Below is a small trained network, with its code and all its weights. Each question gives an input and a class and asks what happens when units are switched off, that is, made to give their printed mean instead of their output.

import numpy as np


def w(rows, s, z=0):
    codes = np.array(rows[::2]) - 128.0
    scale = np.full(codes.shape[1], s)
    scale[-1] = z or s
    return codes * scale


def f(y):
    return np.maximum(y, 0)


def log_softmax(a):
    a = a - a.max(-1, keepdims=True)
    return a - np.log(np.exp(a).sum(-1, keepdims=True))


def net(x, mask):
    res = np.array(x, float).reshape(1, 8) / 4 @ E
    y = f(res @ A[0][:, :-1].T + A[0][:, -1])
    res = res + np.where(mask, y, B[0][:, -1]) @ B[0][:, :-1]
    return log_softmax(res[-1] @ U[:, :-1].T + U[:, -1])


A, B = {}, {}
E = w([
[97,228,184,91,52,186,106,26],'x0',
[92,152,119,142,120,155,205,120],'x1',
[71,87,18,218,67,209,169,153],'x2',
[82,1,93,52,133,175,95,53],'x3',
[147,152,178,154,157,165,189,155],'x4',
[40,74,162,51,254,95,205,81],'x5',
[221,87,170,97,128,180,221,106],'x6',
[103,193,105,97,95,89,116,87],'x7',
],0.0097)
A[0] = w([
[153,77,82,160,118,190,117,127,175],'neuron 1',
[108,81,76,162,102,130,99,176,254],'neuron 2',
[111,104,184,114,142,86,138,72,196],'neuron 3',
[204,147,157,170,101,163,164,103,178],'neuron 4',
[156,103,137,159,146,36,83,175,200],'neuron 5',
[117,113,106,143,127,89,122,168,113],'neuron 6',
[193,136,158,106,178,192,194,113,175],'neuron 7',
[138,133,164,93,147,103,26,44,184],'neuron 8',
[104,60,46,122,120,135,121,126,152],'neuron 9',
[27,97,145,69,157,118,147,92,166],'neuron 10',
[65,133,169,64,171,120,166,103,130],'neuron 11',
[213,108,152,164,125,132,173,172,207],'neuron 12',
[119,244,94,130,95,130,85,126,221],'neuron 13',
[128,93,81,171,202,58,136,219,131],'neuron 14',
[93,84,39,141,92,153,148,104,206],'neuron 15',
[59,156,133,101,165,112,213,113,190],'neuron 16',
[102,204,124,198,10,97,138,198,153],'neuron 17',
],0.012,0.0031)
B[0] = w([
[96,138,43,89,87,136,86,157,192],'neuron 1',
[92,172,64,98,125,110,68,114,211],'neuron 2',
[138,71,156,139,139,108,180,77,193],'neuron 3',
[204,154,126,77,33,147,196,214,197],'neuron 4',
[143,139,181,113,197,80,96,154,201],'neuron 5',
[102,155,139,112,145,86,104,149,168],'neuron 6',
[125,39,72,110,64,126,214,181,207],'neuron 7',
[152,100,254,86,86,120,84,46,217],'neuron 8',
[77,97,64,103,112,122,74,101,203],'neuron 9',
[121,79,97,199,163,157,124,52,226],'neuron 10',
[133,85,138,138,156,177,159,85,214],'neuron 11',
[142,114,137,96,118,97,148,213,204],'neuron 12',
[207,215,192,193,89,167,137,77,222],'neuron 13',
[74,170,116,131,197,80,129,202,237],'neuron 14',
[78,130,29,120,112,171,83,131,213],'neuron 15',
[125,100,72,182,171,93,175,79,214],'neuron 16',
[178,227,81,155,150,165,138,114,252],'neuron 17',
],0.0093,0.018)
U = w([
[197,75,121,90,86,122,204,203,94],'0',
[141,147,138,120,236,40,104,191,221],'1',
[63,97,63,113,111,154,25,108,191],'2',
[194,254,122,212,105,172,140,99,1],'3',
[179,74,210,68,104,105,71,58,194],'4',
[131,38,100,180,222,145,203,51,77],'5',
],0.0099,0.00086)

Each question gives the input, the list of numbers given to net, and the class t.
The units are the neurons (one row each of A and B). Each row of codes is followed by its name. A weight is (code - 128) times the scale printed after its matrix; where a second scale follows, it is the last column's (A, B and U).
mask holds one flag per neuron, in row order. A switched-off neuron (its flag False) gives its mean, the last column of its row in B, instead of its output. The means were averaged over made-up inputs and are rounded, as every weight is.
A unit's drop is (log p(t) with every unit on - log p(t) with that unit switched off) / (log p(t) with every unit on - log p(t) with every unit switched off).
The circuit of an input: a set's keep is (log p(t) with only the set's units on - log p(t) with every unit switched off) / (log p(t) with every unit on - log p(t) with every unit switched off). Starting from the 12 units with the biggest drops (on a tie, the unit counted first), units are removed one at a time, each time the one whose removal leaves the highest keep (on an exact tie, the one counted first), for as long as the keep stays at least 0.8.
units of the circuit, in order: the units of the circuit, biggest drop first
top k neurons: the k neurons with the biggest drops, biggest first
drop when u is switched off: that unit's drop, to one decimal
input [8,-7,-1,-4,-1,5,-7,2], class 4: units of the circuit, in order : neuron 8
input [-3,-7,0,-6,-2,4,7,6], class 0: top 3 neurons : neuron 7; neuron 2; neuron 17
input [3,0,8,7,7,4,2,2], class 2: top 3 neurons : neuron 15; neuron 1; neuron 9
input [-4,2,6,-3,0,5,-5,1], class 2: top 2 neurons : neuron 15; neuron 9
input [-7,3,5,-8,1,2,-3,8], class 1: top 3 neurons : neuron 14; neuron 5; neuron 6
input [5,-2,-8,-3,2,2,8,5], class 0: top 2 neurons : neuron 7; neuron 4
input [5,-6,7,-4,4,-2,8,3], class 0: top 2 neurons : neuron 4; neuron 7
input [4,1,-5,6,-2,3,5,4], class 5: top 2 neurons : neuron 10; neuron 11
input [6,6,-4,-2,-7,5,-8,5], class 5: top 2 neurons : neuron 10; neuron 16
input [-7,7,5,-3,-2,-1,-3,-1], class 1: top 2 neurons : neuron 14; neuron 10
input [0,1,-4,0,-5,-4,8,5], class 0: drop when neuron 4 is switched off : 0.2
input [4,0,-6,7,3,-1,-2,-6], class 4: drop when neuron 8 is switched off : 1.9
input [-7,0,2,-3,4,2,1,-3], class 1: drop when neuron 5 is switched off : 0.0
input [8,3,2,8,-4,-8,3,7], class 3: units of the circuit, in order : neuron 13
